In the rows, 100 means zero.
Rows near named flat spaces through zero (a row that begins with a name and a colon came from that space)
tivat-der: |  96 |  93 | 118 | 111 |  89 | 101 |  92 |  86 |  92 |  54 | 142 | 105 | 132 | 125 |  96 |  86 | 117 | 107 |  92 |  92 |  98 | 108 |  90 | 100 | 108 | 107 |  76 |  82 |  90 | 110 |  88 | 109 |  91 | 113 | 106 |  87 |  44 | 129 | 129 | 118 |  92 |  88 | 125 | 102 |  99 |  69 | 161 | 133 | 108 |
ket-kef: | 108 | 134 | 100 | 137 |  88 |  94 | 133 |  83 |  71 | 100 | 107 |  94 | 109 | 105 | 163 |  87 |  97 |  89 | 104 | 127 |  82 |  97 |  93 | 115 |  89 |  96 |  60 |  98 |  93 | 133 |  75 |  65 |  88 |  64 | 121 | 136 | 116 |  83 |  97 | 133 | 125 | 113 | 112 | 121 |  79 |  89 |  97 |  71 |  89 |
|  97 |  88 | 100 |  83 | 123 | 132 | 131 | 127 | 121 |  96 | 129 | 147 | 140 | 155 |  85 |  81 |  96 | 111 | 162 |  84 |  93 | 108 |  96 | 100 |  86 |  96 | 122 |  50 |  71 |  48 |  86 |  80 | 104 | 126 |  91 |  92 |  80 | 124 | 146 | 114 |  78 |  31 |  71 | 118 | 165 |  66 | 160 | 112 | 103 |  tivat-der
vepo-movuk: |  61 | 109 | 100 | 113 |  97 | 111 | 100 | 105 |  97 |  96 | 100 | 102 | 115 | 109 |  91 | 127 | 114 |  91 |  88 |  77 |  89 |  74 |  90 | 128 | 106 |  81 | 104 |  77 | 120 |  71 |  97 |  85 | 117 |  97 |  78 | 112 |  81 |  63 |  83 |  65 |  82 |  71 |  79 |  71 |  83 |  97 | 124 | 110 |  91 |
nik-mavez: | 111 |  64 |  66 |  99 | 115 | 112 |  81 | 130 |  97 | 109 |  80 | 127 |  92 |  90 |  92 |  94 |  83 |  89 | 114 | 118 |  92 |  81 | 100 |  93 | 101 |  65 |  94 |  85 | 121 |  64 |  99 |  93 | 142 |  70 |  86 | 135 | 100 | 119 |  72 | 112 | 121 |  72 |  67 | 124 |  70 | 110 | 116 | 102 |  67 |
bepeb-puzot: | 113 |  84 |  78 |  97 | 111 |  94 | 106 |  95 |  89 | 124 |  98 | 105 | 108 | 106 | 141 | 111 | 111 | 106 | 124 |  95 |  98 | 112 | 133 | 123 | 134 | 111 |  96 |  91 | 113 | 122 | 113 | 121 |  92 | 118 | 117 | 103 | 115 | 119 | 102 | 114 | 110 | 109 | 111 |  99 |  87 | 107 | 110 |  74 |  96 |
|  81 |  92 | 102 | 120 |  91 |  96 |  94 | 105 |  94 |  88 |  89 |  76 |  61 |  90 |  98 | 116 | 109 |  74 |  83 | 124 | 108 | 106 | 105 |  90 |  97 |  98 | 116 |  92 | 114 | 107 | 106 | 120 | 103 | 109 |  81 | 123 |  96 | 108 |  94 |  97 |  97 | 106 | 120 | 114 |  95 | 116 |  74 |  93 |  81 |  tivat-der
nik-mavez: | 106 | 144 | 108 | 108 | 101 | 116 | 104 | 123 |  93 | 120 |  87 |  98 | 103 |  81 |  89 | 103 | 120 |  93 | 103 |  77 |  83 |  86 | 114 |  87 | 116 | 132 | 102 | 107 | 120 | 113 |  76 |  84 |  64 |  98 | 107 | 120 | 120 |  75 |  92 |  83 |  68 |  99 |  97 | 100 | 122 | 111 | 111 | 109 | 127 |
|  93 | 131 | 111 | 113 |  54 | 147 |  98 |  67 | 106 | 118 | 101 |  80 |  82 |  85 | 105 |  74 | 122 | 110 | 112 | 113 | 110 | 107 | 111 | 125 | 109 |  99 | 122 | 105 | 112 | 116 |  96 | 100 |  93 |  83 | 120 | 105 |  82 |  79 |  81 | 104 |  60 |  83 | 130 | 113 |  76 | 120 | 139 | 123 | 119 |  nik-mavez
|  99 |  78 | 101 |  92 |  93 |  91 |  85 | 133 | 102 | 114 | 105 |  89 | 121 |  95 | 107 |  87 |  98 | 104 |  93 |  87 | 106 | 103 |  87 | 125 | 134 |  91 |  74 | 117 | 118 |  73 | 142 |  83 | 105 | 124 |  91 | 117 | 101 |  98 | 104 | 109 | 113 |  91 |  97 |  81 |  73 |  96 |  95 | 134 |  71 |  bepeb-puzot
bol-luzi: |  99 |  87 |  90 | 107 | 128 |  65 | 135 | 108 |  32 | 119 |  92 | 100 |  99 |  96 |  90 |  86 |  80 | 124 | 101 | 139 |  76 | 114 | 153 |  60 | 142 |  95 |  80 | 107 |  98 |  88 |  85 |  84 |  79 | 111 | 114 | 120 | 107 |  75 |  85 | 122 | 111 |  95 |  81 | 111 | 105 | 126 |  98 | 121 |  76 |
bol-luzi: |  38 |  97 | 127 |  95 |  88 |  82 |  94 | 127 |  90 | 130 | 101 |  74 | 118 |  90 |  62 | 102 | 121 |  87 |  93 | 121 |  86 | 113 |  67 | 124 |  79 | 111 |  86 | 120 |  99 | 115 | 102 |  93 | 101 | 129 |  88 | 112 |  67 | 104 |  85 | 119 |  73 |  94 |  99 |  96 |  92 |  57 |  96 | 118 | 107 |
| 122 |  85 | 105 | 111 |  93 | 108 | 127 |  69 | 108 |  81 |  96 | 108 | 106 |  97 | 104 | 112 |  73 | 129 |  85 | 119 | 123 |  87 | 102 |  70 |  76 |  76 |  66 |  83 |  97 | 113 |  88 | 114 | 101 |  91 | 113 | 108 | 112 |  99 | 101 | 113 | 128 | 111 | 127 |  84 | 111 | 103 |  69 |  93 |  61 |  nik-mavez
vepo-movuk: |  88 |  99 | 118 |  78 |  88 |  88 | 101 |  98 | 143 |  90 |  79 |  88 |  63 |  77 | 149 | 129 | 155 |  83 |  89 |  60 | 112 | 124 |  71 | 100 | 101 |  98 | 110 |  85 | 163 |  86 |  72 |  92 |  72 |  95 | 117 | 105 |  81 |  90 |  84 |  88 |  26 | 126 | 118 |  88 |  98 | 102 | 111 |  87 | 107 |
fike-dode: | 101 |  79 |  82 |  94 | 118 |  82 | 118 |  88 |  88 | 123 | 109 |  71 |  92 | 126 | 116 |  86 |  92 | 129 |  92 |  99 |  56 |  91 |  89 | 101 | 116 | 114 | 112 | 124 | 104 |  83 | 114 |  99 |  87 | 119 | 107 |  98 |  80 | 105 |  33 |  90 |  76 | 120 | 110 | 127 |  97 | 118 |  92 | 125 |  98 |
|  79 | 107 |  96 | 108 | 100 | 105 | 113 |  77 |  76 | 109 |  76 | 101 | 107 | 122 | 106 | 125 |  90 | 117 |  85 | 105 |  92 | 107 |  91 | 133 | 118 |  98 | 103 | 113 |  66 |  90 |  94 | 117 |  88 |  88 |  85 | 120 |  91 | 109 |  86 |  98 |  90 | 107 |  99 |  75 | 101 | 107 |  91 | 121 | 109 |  bol-luzi
tivat-der: |  98 |  66 |  92 | 115 | 117 |  99 | 138 | 112 | 104 |  82 | 107 |  98 | 134 | 155 | 101 |  78 | 109 |  67 | 104 |  95 |  96 | 105 | 106 |  66 | 105 |  86 | 102 |  89 | 101 | 108 | 121 |  78 | 105 | 102 | 127 | 100 |  99 | 128 | 109 | 124 | 128 |  84 |  79 |  74 | 113 |  99 | 137 |  98 | 107 |
